Each row has a class, written after it.
[ 14   6  20  -9   0  -4   7  23  16   0  -6 -12  -1   8  13 -21  -6   8
   4  -9  -9  -3   1   7  10  16   6  17   2 -12  -5 -14  -5  -3  -8  -3
  -5  -1 -22  -4   1 -20 -26] => levu
[ -6 -14   5   3  -6  -6   1   6 -15  29 -15  15   4 -10  -1  -7 -21 -18
   0  23   5   5   0 -15  16   0  -3  27  -1   2  19   4 -10   4  -5  16
  25 -10  21 -34   5  19  -6] => nolid
[ -4 -11   2  24  12  -3  -9 -26  24  -5  18 -25   6 -11 -22  -3  25  -3
  16 -18   4  -6  -7 -31 -17  16 -16   6   4 -13  -5  -4  -4   2   8 -13
  13   7  -2  -5  -3   1   3] => zan
[-15  -3 -17   8   2  22   6  -6   2  -1  24  -4  12 -10 -34  -3   0  18
   5  11 -18 -10  10 -13  -7   5   5   1   7  -6 -12 -17  -1  -8  -2  -2
  15  12   3 -25   9  13 -11] => fazu
[-79 -23  -5 -13   7  -1 -33  28  17  66   8   8  39  28  -4 -48 -26 -44
   7   5 -13 -18  29 -27  -1  17 -40  36 -20  33  13 -16 -21 -14 -70  14
 -26  29  -6  38  -9  -4  -3] => nolid
[  9 -10  18  -6  19   8   0  19  15 -30   0 -38 -15  23 -29  23  -3   2
 -10  44 -38  11  13  -8  28 -21   6  18  -4 -13  -7  21   5 -19  -5 -25
 -11 -11  -4 -24  -6 -11  -3] => nolid
[  1  -2   7  -2  -9   4  16 -10   6  -4  18 -25   3  17   7  -2  -1  -6
 -28   0  -6 -11  -7  13   0  14   2  -3 -15  -8 -11  -4  -3  -5 -11 -18
   4   6  -1  -7   3 -15  -8] => fazu
[ 18  -5   2  25  13  22 -16  25  -4  -7  13 -20  27   9  -7  23  -7 -20
  56 -18   9   6 -22 -21 -16  13  21 -19  15   0 -34 -28  39 -10  32   4
  34  -8  12  21  -6  -6 -12] => Pinim
[  8   1  10  29   9  17 -16 -26 -10   1   7 -13   1   6 -22   8   3  -8
  -7  -8   7   9  -1 -27 -14   7   2   4   0  -4  32   3 -22  -2  -1  -7
  -3 -10   6  -4  -9  -6  17] => nolid
[ 17  -9  13  20  12  50  49  23  -6   9 -23  31  33  13 -18 -46 -32  -3
 -11  -4  47  17  15 -33  -7   8  39 -29 -19  29  -7  -4  -3   1 -22  -5
   8  -3  19 -50  26  -1 -21] => fazu
[ -9 -35  28  15   9  -1  -3  10 -14 -12  21 -25  14  19  15  35  -6   4
   4   6  -4  -6 -22 -20 -30  19  -9   2 -11 -29 -39  -9  19   6 -13 -13
   2   1   0  25   2   2  23] => Deg
[-11 -11   5  -6   2  20  27  -3 -16   2   8   2  40 -39  11  -2 -16 -12
 -25  14  20   9 -14   8  14  -2   7   5 -23   2  -8  11  -2   3 -41 -19
 -31 -39  22  28  17   6 -10] => Deg
[ 14 -36  -7  -8  -1 -23 -10  26  28   9  57  23  19   7  28  37   6 -38
  35 -43   0  -2 -40 -12   6 -25   9 -20 -67 -16 -25   1  33  16   9   9
 -25 -26  19  19  -2 -13 -11] => rez
[  1 -16  -7  -6  13  -5  -1  20  -7   1  10  -4 -24   8   3   3  -3  -2
  -3   3 -18   1  -1   0  20  -3  18   9  11  -1  26  21 -15 -13  10   8
   7   6 -14 -19  -9   0 -13] => rez
[-11 -26 -19   7  39  10  -2 -34  42  -4  11 -15  11  16 -66 -18  16   4
  27   7 -13 -31  45 -43   0  -7  -3 -39 -22   4  22 -23 -11   4   0 -17
   8  18  -6 -12 -32  -8  21] => zan
[  3 -51  19  12 -20 -38  63   9  26  50  24  -9 -11 -33 -13 -30  18 -42
 -49  41 -54 -15   3  29 -17 -26  -9 -10 -38 -70  24   2 -62  -6 -54  43
  18  28  -3 -14   8  -6 -28] => rez
[  2 -12   6   0   6 -16  11 -25   3 -10  28  10 -12 -26  -1 -17  12   1
 -10  36   4 -13  21   0  -1 -11   9 -14  -2  -1  14  -3 -12   4 -22   6
   5  -6 -18   2  -7  -2   1] => Deg
[-13  -9  15   5   3 -12  -8   0  -6  13   8  18   2 -32   0   6  -1 -13
   6  18  21 -14   0  -2  -3   6  -4  -5   3   6   0  20   8  -1  -2   3
  15   4   0   1   6  10   4] => Deg
[ 47  56  10  36 -11  -5  31  -7 -13  21  -4  24  14 -33   0  24  -6 -36
  49  -3  35  -4  21 -10   5 -40  22  28  33 -14  21  64 -26 -11 -61 -12
 -57  -8   4  -5 -12  11 -19] => nolid
[ 12   4  44  -5  48 -51 114 -25  34 -29 -10  33  25  -2  21  -3  34   9
 -33 -15 -22 -37   5  14  14  12   7  19  85 -47 -48 -49  15  21 -45 -34
 -44  -9 -34  -2  33  65  -8] => levu
[ 17  10  12  15 -10  -4  14  -3 -13  -3   0 -17  16   1 -24   8  -5   4
   3   4 -13  -5   1  -1  -3  -1  33   6  25 -11  14  22  -9  -6   6   7
   0   9  -1 -10 -28   2   7] => Pinim
[ 37  14  39  35  12  25 -22   1   7   3  22 -17   5   0 -42  -2  -3 -28
  -2 -26  35 -13 -16 -26  -2   3  12   9  14 -21  12 -17   0 -11  30 -17
   2 -19  12   6   3 -12 -20] => levu
[  2  -1  22   7 -34 -25 -27  36  -4  19  -1  11  -4 -14  20  29   1  -3
 -26 -21  -3  27 -21  12   8   8  -3   3  19  45 -11  15  20  -4  20   2
  18   8   0  -1  15   2  -8] => nolid
[ 32  44   5  13  -3  62  30  -1 -24   9 -25 -33 -12   8  43 -28  -9  -1
  -6  49   7  33  26  26 -19  -6   2  34   9 -14  34  -3 -34 -10  -4  75
  32  -3  10 -48   7   2 -43] => nolid
[-14 -21  -7 -15 -36  -3 -11 -68  -6  66 -11 -41   8 -26 -48  17   5 -12
  43 -23 -53  -6  24  17   9   8 -42   6 -13  21 -23  10 -27 -23   1 -71
 -38  -4 -16  21  37  22 -26] => fesu
[  6  16  -3 -17  -8   1   6  -8  17 -12 -18  -6 -10  16 -14 -13  -9  24
 -10  11 -15 -13  11 -14  18   6  22  25  23   5 -15   2  -1 -16  11   4
 -17  15  -4 -35  -2   0   0] => fazu
[ 16  -7  14  12  22 -17  17  -8   9 -12 -18  -4  -3   5  -4 -10   2  19
  -6 -24 -18 -33 -28 -21 -17 -16 -14 -12 -18 -14   7  18 -13  25   5  -6
 -23  -7  -4  -6   4  -8  11] => zan
[  5  -8 -28   0   2 -17 -11 -14  62  -7  22   3 -21   0 -27  11  27   8
  16 -33 -33   3  -5  -9   0 -33  -7 -23 -14 -25  19  12 -22  16  17  51
 -46 -10 -50  28 -14  -7  12] => zan
[  8  13  38  43  25  15 -10 -15  -8 -28  27 -18  54  -2  -9  38  -2 -29
  60 -22   2  26 -35 -25  -9 -27  20 -12  46  -2 -45  48   1 -26  17 -45
 -22 -11  19  -8 -20 -41   2] => Pinim
[ 16  -2  11   1   9   2  33  25  10  18  -4 -14  -7  21  21 -21  -9 -27
 -19   7  19  -5 -17   0  16 -23   6   1  -1 -12   1  17   2 -17   8  -9
  11  -1  23  -8  -4 -33 -26] => rez
[ -2 -19 -19   3  15 -16 -11   7 -16  19   2  28  14  -3 -26  35 -13   2
  41  -7 -13  -5 -11 -13   6  -7  14 -17   3   4   1  -7   3   4  16 -16
  -6 -13 -11  -5   1   6  -6] => fesu
[  1   6   1  22  -9  21  17  -5   8  12  13  12   4   2  -5  -6  -1 -17
  14  24  37 -22 -13  -9  13  10   3   8  24  18 -29  -6  30 -10  15  21
  25  14  21   6  39  43  -6] => fazu
[  3  12 -14 -30  47  23  22  -9   0  23 -27 -13  11  25  -7   1 -12 -26
  -3  26  25 -32 -18   4   8 -12 -11 -34 -23 -27  10 -12  -3  -7   5   3
 -30 -35   4 -12  12 -15  21] => fesu
[ 13  46 -25  27  21  -7 -15   6   0  25  38   5 -32 -11 -39 -16  31  60
  47 -67  -9 -24  22 -27  -2  45  -4 -12   1  -8  13 -44 -22  10 -16 -42
  10 -28 -30 -38 -16  23  24] => zan
[ 22   1   7 -38  16  26  32  -7   7  54  -9  -3 -51 -10  67 -53  -3   1
 -48  -1  -1   8 -10  15  -6  -7   0  14   5 -41 -18 -19   4   3 -25 -15
  30  -2  29 -35  31 -12   4] => levu
[ -2   7 -12  -1   0  17   5 -19   3 -10  27 -13   8   3 -18   5  -9 -12
  12  28  12 -17  17 -17  18   5   8 -11 -20  16  -6 -36  -5   2  -2  -3
  16  -8  11 -11  -4   5  -7] => fazu
[ -2 -17   1  18  18   2 -22 -18  13  -9   6 -25   7  -5 -21  17   5 -17
  11 -10  15  -8 -13 -40  -5   6 -11 -17   3   3  -4 -25  -1   6  26  -6
  21  -4   3   2  -1   3  14] => zan
[ -2 -14  -7 -11   8 -17   1 -28  -7 -28  28 -28 -24 -18   9 -12  -6  -7
  25   8 -21   2  20   7  11 -10 -23 -13  15  21   2  19 -42   6 -57 -47
  -2 -26 -39   8 -16 -33 -15] => Deg
[ 23 -46   9  12 -17 -14  13 -13  18 -17  13  11  19  -6  -3 -21 -23  12
 -41  42  35 -17 -13 -39 -37  18  48  28 -14 -40  14 -22  -6  -8 -52  32
   6  38   3  20  14   7  -2] => fazu
[  6  22 -15  15   5 -21  22 -21 -12   0 -37  31 -23  -7  34  20 -17  20
  19  -7   5  15 -31   5  -1 -25 -12   1  18  24 -16  27  -8  35  -7 -44
  30 -21  34 -24  -6 -27  23] => fesu
[  1  -8  -2  18  -6  -7   6 -30  10 -16  24  24   2 -21 -17 -20   9   9
   3  15 -18  -8  30   3  -1 -20  16 -27  -5 -11  -3 -37  -3   3  -9   8
  15  14 -19 -17 -13  -3  -1] => fazu
[-12 -22  35   6  15 -21 -28 -36  30  20   8  48 -57   6 -19 -37 -14  43
 -27 -15   6  15  36  -4 -23 -19 -11  15  -4 -23  19  21 -20   5 -14 -17
  15  -8 -43 -30  15  20  22] => Deg
[ -3  -8  15  12   1  -9  21 -22   6  31  27  17 -21   0 -18 -38   8  -2
   8  -4   2 -30  -2 -27 -10   0 -18  -3 -23  -3  -3  10 -10  12  -4  -4
   7  11   4 -24  10   1 -11] => fazu
[  3 -16  35 -33  16 -12  -5   0   7  -5 -18 -27  37  35  28 -49 -31 -19
  40  28  32 -35   9  16   3 -17 -15 -15   6 -26 -19  20  21 -34 -42   0
 -24  18 -44  -3 -13 -29  18] => Pinim
[ 27   5  20   2  -3  -4  21  21   0   8   3   3  17 -20  11 -20  -1  20
   6 -17   2  -6 -25   3  11  17   8   8   4 -25  -1 -25  -6  11  -2  18
  -5 -14   4  -7  -6 -14 -17] => levu
[ 12  27   8   1 -19  -1 -19  14  -1 -11  15   1  19 -47 -11 -12  16 -22
 -11  -3  24 -15  -8   2  50 -17  17  11   5  38 -21  22  36 -19  13 -25
 -30 -22   7 -19  18  19  -6] => zan
[-11 -11   9  12  21  20   0 -14  -2 -21  29 -21  13   5 -13  14   3 -10
 -12  15  13  -6  -4 -16 -17  -1  -8  -1   1 -11  -4 -11  11   7   7   4
   4 -17   6  20  -7   2   4] => Deg
[-39  18   4 -66   1   4 -81 -35  12  10  -2   4  23   3   2  56 -13 -14
 -22  -9  14  13  64  37   1  41 -17  59 -11  27  42 -45  16  28   4  92
 -10  16 -14 -26 -50  74  14] => fesu
[ -4 -19   0  13  23  12   1  -1   8 -11  12 -32  27 -18  -3  -8   6 -19
  19   1  -2  -1  -7  -5   8  27   3  14 -23 -11  -4   7  -1 -16 -22 -45
   5  -7  -5   7  11  -4 -33] => zan
[ -4  -4  23   5  -8   5  -5 -13  23   1  39 -17  31   2 -23   2  16  -5
  14 -15  15  -4  21 -14 -13  -2  -6 -17   2   2   3   3  -3  -6   3 -12
 -17  22 -30  -3  -7 -19  -9] => levu
[  3 -22  15   7  22   2   2  31  25   1   7   6  -4   9 -19  12 -11  10
 -18  -1 -11   9 -15 -12  10   4  22  24 -22  -4   8  17  -1  -7   4  -4
  11   0  28 -11   6   6 -16] => rez
[ 14  16  24  22   1  25 -12  -8  -9 -11  21 -19  12 -11 -24  20 -13 -39
 -11  29  14  -2   9   4  28  19  24  -4  16   2 -10 -61 -20 -20   4  23
  15 -15   7  -7   5  26  -8] => fazu
[  4  -5 -21  -6  -2   3   2   4  -3  36 -12   0  11 -20 -21  -5 -15   4
  13   4   5  -7 -16   7  22   7 -15  -3   2  25 -10 -42  15   7   4 -10
  31 -21  41  12  -4  -5 -18] => fesu
[  2 -46  15 -13 -12   1  13 -38  -6  46  21  19 -18 -57 -20 -28  10  26
   3  13  -7  14   2 -38   8   3  -2  14  10  15 -25   5   1   7   5   4
  10  -4  38 -24  22  33  -2] => Deg
[-30 -16   9  32  17 -19  44 -19 -17  29  52 -20   9  21  -8  44  38 -61
  25  24   0 -17  -7 -31 -20  -1 -27 -61 -25  44  -6   4 -16  21   1 -43
  13  23   2  35 -16 -36  -2] => fesu
[  1   4 -11  19  11  15  -8 -20  17   1   7 -19   8   4 -43  27  18  -6
  -2  12  11  -6 -19  -2 -12  14   2  -5  -3  -5  14  -2   6 -13  28  -2
  -2  -3   1  30   6  -6  -1] => fesu
[  4 -11   8  -8  11  -3  19  12 -19  -5  -1 -30  18  13  22  -1 -11 -26
   1   8  -3   2 -19   1   8  24  26  -9 -16 -12   2  -4   2  -8  -1 -12
   4 -14 -12  19 -17 -23 -10] => Pinim
[  4 -14  -4   7   4 -15 -23 -21   7  -8  37 -27  -8   0 -20 -20  18  11
   3  -5 -26 -24   6 -15  -3  -7  -4 -14 -14  -9  13 -16 -19  -6   4 -17
  -4  -1 -34 -12  -4  -8   5] => zan
[  6  36 -13   5 -15   5  33 -23 -14  24  22 -16  -3  -8 -18 -27  38  -5
  21 -31  -2 -55   3 -50 -22   0 -24 -32   8  18 -11 -23 -18  25   1 -12
 -34  -2  -4 -18   6  -9  34] => levu
[ -4  -9  -7  -7   1  -6  -1  -1   3   6   3  -9  17 -13 -17   7 -15  -2
  12   3   4   6  -5  -2   7   5  17   2  25   6  13  11   3  -6  12   2
  27   1   2   9 -17   1 -16] => Pinim
[ 25 -30   4  20  22  22 -22 -15  20   4  13 -19   7 -32 -19  -8   8 -32
  -2  -4  38  12 -19 -47   4  -2  23 -28 -20 -22  -3 -36   7 -15   3 -10
   3 -14  21  27  -7 -27  13] => zan
[ 34  18   2  44 -83   1  58  29  10 -16  32 -61 -24   4 -37 -47  58 -14
  -4 -41  -8  23  12  35  15   7 -20 -56 -48 -42 -12 -12   4  -6  22  11
 -27 -24 -98  24 -26 -62 -43] => fazu
[  8  -5 -19  -7  -5 -10   7 -16  -5   9   6   3 -11 -25 -26   0  14  13
  -4  17   4   0   3  -5   0  -8   0 -17  -1  -4  15 -21   0   7   2   9
   7  -9 -12 -11 -10  -7   6] => fesu
[ 21  13   2  -9 -40  -9  24  19 -10  32  17 -14  -1  27  18 -53  -5  35
  28 -18  51 -47 -34 -11  15  10 -36  -8 -21   8   0   4  16  16  13  -6
  -1 -17 -12  -1  18 -18   3] => levu
[ 13  17  -8  -3   0  -6 -23   6  -5  -1 -26  -4   4 -13  -9  17 -19 -21
  15   7   4  -8  13 -23  13  -8   9  17   6  11  16   2  -6  -6 -14  -9
 -11 -12  12  -9 -19 -12   2] => nolid
[  7  -4  -5  10   4   5 -16   6  18   2   7 -29  -1   4 -17 -17  12 -29
  19 -16  -8 -17   7 -19   3  16  -6 -13 -37  -6  -8 -25  -7   0  -7  -7
   3 -13 -12 -13  -4  -8   7] => zan
[ -6 -16  -2   5 -12  -2  -1  -9 -10   5   1 -25  17  13 -18  11 -20 -14
  26   9  -4   4   8 -13  -4  -1  17  -4  -6  15  12  10   0  -5  38 -14
  36   5  -7   5 -10  -7 -30] => Pinim
[ 10 -21  -8  45   0 -14  16 -14  12 -31   0 -33 -10  36   1 -20   4  37
  42 -35  -3  -2 -22 -12   0  42 -20  27  11 -26   4  24 -17  16 -34 -45
  18  -7 -33   7 -15  -4  19] => zan
[-33 -49  12  38   2   1  42 -75 -17 -16   8  15  61 -98 -13  17  27  17
 -30   6 -22  39 -38  17  26  41  24   8 -39  -7   0 -33  27  37   6 -46
  43 -25  79  61 -29  24  16] => Pinim
[ 16   7  -2   7  21  14 -26  -3  -8 -26  24 -29  -2 -14  -5  26  -5 -16
 -11 -18  18  -5 -26 -33 -23  12  13  -9  -5 -20  29 -36 -18   9  20  -9
   8 -25  -9  19  -3 -31 -12] => levu
[ 15 -18 -14   9  -2 -19  15   3   4  18 -21  20 -10 -19  -4   5   7 -23
  29   5   6   7 -30  -9  -1   3   2  -7  17 -11 -11  -9   6   5  20  29
  16  -9  -6  -1  14  -3 -15] => fesu
[ -3   0   5  -1   1  -4   7 -18 -28  25  -7 -12 -13 -15 -10  -6   1   2
 -18  39  -2  -7  -3  10   5  10 -10  -9 -19 -12  19 -40 -26   1   4  15
  13 -16  -9  -8   4   3   7] => fesu
[ 13  37   3   9  -8  -8  -2  12 -31 -16 -20 -27   5  -5  -4   4  -9  11
  -2  24  -7 -29   3 -11   3   7  -3  21  -4  18  32   1 -24  -2 -18  -3
 -17 -10  -1  -1 -15 -13  -7] => nolid
[ 14 -12  27   5  -3   6  56  57  -8  14  11 -16   0 -20  21 -31  12 -15
  37  29   8 -17 -18   6  24  15 -20  21 -20 -46 -37 -10  34   9 -27  19
   9  -5  -8  10  20  13 -36] => levu
[  0 -23  -5  -7  13 -17  -2  -1   5  -7  18 -32  -9  24   5  -8   7 -11
 -15 -12 -13 -16 -16 -11  11  10  -2 -12 -37 -17  12  -6  -3   5  19 -36
  11 -20 -21 -15  -8 -23  -4] => zan
[ -9 -15  15   9 -14  -1   2 -50   6  -5  17 -11  -3  12 -25 -17 -13  15
  21   9   4 -29  39  -8 -14 -13 -36  13 -19   6 -12  -8  13  16 -10 -28
  35  22  -1 -19   4  24 -15] => fazu
